Below are the code and all the weights of a small trained network. Each question names an input and a target symbol and asks about switching units off, where a switched-off unit gives its printed mean instead of its output.

import numpy as np


def w(rows, s, z=0):
    codes = np.array(rows[::2]) - 128.0
    scale = np.full(codes.shape[1], s)
    scale[-1] = z or s
    return codes * scale


def f(y):
    return y / 2 * (1 + np.tanh(0.7978845608 * (y + 0.044715 * y**3)))


def softmax(a):
    e = np.exp(a - a.max(-1, keepdims=True))
    return e / e.sum(-1, keepdims=True)


def log_softmax(a):
    a = a - a.max(-1, keepdims=True)
    return a - np.log(np.exp(a).sum(-1, keepdims=True))


def net(x, mask):
    ids = ['ΓΘΞΨαβδεζημφ'.index(c) for c in x.split()]
    T = len(ids)
    res = E[ids] + P[:T]
    r = res
    for j in range(3):
        rows = slice(2 * j, 2 * j + 2)
        q, k, v = (r @ M[0][rows].T for M in (Q, K, V))
        z = softmax(np.where(np.tri(T) > 0, q @ k.T / 2**0.5, -1e9)) @ v
        o = O[0][rows]
        res = res + np.where(mask[j], z, o[:, -1]) @ o[:, :-1]
    y = f(res @ A[0][:, :-1].T + A[0][:, -1])
    res = res + np.where(mask[3:15], y, B[0][:, -1]) @ B[0][:, :-1]
    return log_softmax(res[-1] @ U[:, :-1].T + U[:, -1])


Q, K, V, O, A, B = {}, {}, {}, {}, {}, {}
E = w([
[156,177,136],'Γ',
[201,179,163],'Θ',
[106,171,138],'Ξ',
[95,121,188],'Ψ',
[46,107,161],'α',
[148,168,172],'β',
[130,111,186],'δ',
[232,158,157],'ε',
[76,121,185],'ζ',
[133,110,182],'η',
[107,247,136],'μ',
[110,202,219],'φ',
],0.015)
P = w([
[253,223,193],'0',
[79,137,136],'1',
[71,140,145],'2',
[83,151,147],'3',
[89,149,150],'4',
[84,156,154],'5',
[80,157,149],'6',
[98,160,155],'7',
[91,165,163],'8',
[101,163,158],'9',
],0.011)
Q[0] = w([
[153,212,235],'H0',
[18,165,227],'H0',
[135,25,95],'H1',
[166,117,231],'H1',
[67,174,247],'H2',
[186,154,231],'H2',
],0.011)
K[0] = w([
[156,162,225],'H0',
[171,137,196],'H0',
[108,72,137],'H1',
[252,185,205],'H1',
[139,185,151],'H2',
[144,187,178],'H2',
],0.018)
V[0] = w([
[201,1,206],'H0',
[19,114,101],'H0',
[60,124,122],'H1',
[119,183,135],'H1',
[185,47,185],'H2',
[59,48,241],'H2',
],0.0091)
O[0] = w([
[234,92,107,139],'H0',
[96,173,154,8],'H0',
[137,83,169,77],'H1',
[54,147,140,175],'H1',
[249,89,176,126],'H2',
[184,113,204,96],'H2',
],0.011,0.015)
A[0] = w([
[108,170,249,99],'N0',
[241,196,175,53],'N1',
[91,141,138,47],'N2',
[187,172,124,27],'N3',
[107,60,163,235],'N4',
[27,115,94,172],'N5',
[158,128,46,155],'N6',
[156,118,35,183],'N7',
[94,154,253,254],'N8',
[123,206,180,80],'N9',
[153,124,110,24],'N10',
[66,168,70,60],'N11',
],0.011,0.0043)
B[0] = w([
[47,160,122,154],'N0',
[79,100,108,182],'N1',
[167,63,120,147],'N2',
[92,116,128,142],'N3',
[142,185,94,154],'N4',
[179,217,152,246],'N5',
[61,113,235,165],'N6',
[65,127,178,175],'N7',
[139,99,1,193],'N8',
[101,86,132,153],'N9',
[150,81,135,123],'N10',
[231,43,178,209],'N11',
],0.0083,0.011)
U = w([
[107,122,194,102],'Γ',
[44,145,250,43],'Θ',
[123,130,106,80],'Ξ',
[195,2,127,140],'Ψ',
[96,137,69,193],'α',
[193,12,138,197],'β',
[172,43,58,137],'δ',
[53,27,232,52],'ε',
[133,138,142,220],'ζ',
[218,177,196,3],'η',
[113,240,224,184],'μ',
[150,57,41,81],'φ',
],0.0077,0.0048)

Each question gives the input, a string of symbols that net reads in full, and the target symbol t.
The units are the heads (2 rows each of Q, K, V and O) and the neurons (one row each of A and B). Each row of codes is followed by its name. A weight is (code - 128) times the scale printed after its matrix; where a second scale follows, it is the last column's (O, A, B and U).
mask holds one flag per unit, heads first, then neurons. A switched-off unit (its flag False) gives its mean, the last column of its rows in O or B, instead of its output. The means were averaged over made-up inputs and are rounded, as every weight is.
A unit's drop is (log p(t) with every unit on - log p(t) with that unit switched off) / (log p(t) with every unit on - log p(t) with every unit switched off).
The circuit of an input: a set's keep is (log p(t) with only the set's units on - log p(t) with every unit switched off) / (log p(t) with every unit on - log p(t) with every unit switched off). Starting from the 12 units with the biggest drops (on a tie, the unit counted first), units are removed one at a time, each time the one whose removal leaves the highest keep (on an exact tie, the one counted first), for as long as the keep stays at least 0.8.
circuit, biggest first: the units of the circuit, biggest drop first
top k neurons: the k neurons with the biggest drops, biggest first
which heads matter: for each layer, one digit per head in row order, 1 if its drop is at least 0.15 and else 0, layers parted by /
drop of u: that unit's drop, to one decimal
input Γ η Ψ, target μ: circuit, biggest first	N5, N8, H2
input ε μ ε η α μ Θ α Θ δ, target ε: which heads matter	111
input ε ε μ Θ β ε ε, target ε: which heads matter	100
input Γ β η μ ζ, target μ: circuit, biggest first	N5, H2
input Ψ η φ, target α: circuit, biggest first	N8, N11, N0, H2
input μ μ Ξ δ, target η: which heads matter	101
input Ξ α φ α ε φ Ξ α η η, target α: circuit, biggest first	N8, H0, N0, N6
input μ η α β β β, target η: which heads matter	101
input μ Ψ ε ζ μ Ψ Θ, target η: top neuron	N5
input α ζ α ζ, target α: which heads matter	101
input ε α Ψ Ξ ε η Γ Ψ ε, target ε: top 3 neurons	N6, N7, N5
input α δ Γ β Ξ Θ, target α: which heads matter	101
input ζ Ψ Ξ φ Ξ ζ, target α: top 2 neurons	N8, N11
input μ ε δ ζ Ξ μ, target η: top 3 neurons	N5, N11, N2
input α Ψ α Ψ β, target α: top 2 neurons	N8, N11
input α ε Ψ α η μ Ψ φ α δ, target α: top 2 neurons	N8, N0
input ε α Θ, target ε: top 2 neurons	N6, N7
input Ψ μ Ψ ζ φ ζ Ψ φ, target α: drop of H2	0.2
input ε η Ψ δ Γ Ψ, target ε: drop of N9	-0.1
input Γ μ μ δ δ, target μ: drop of N1	0.1
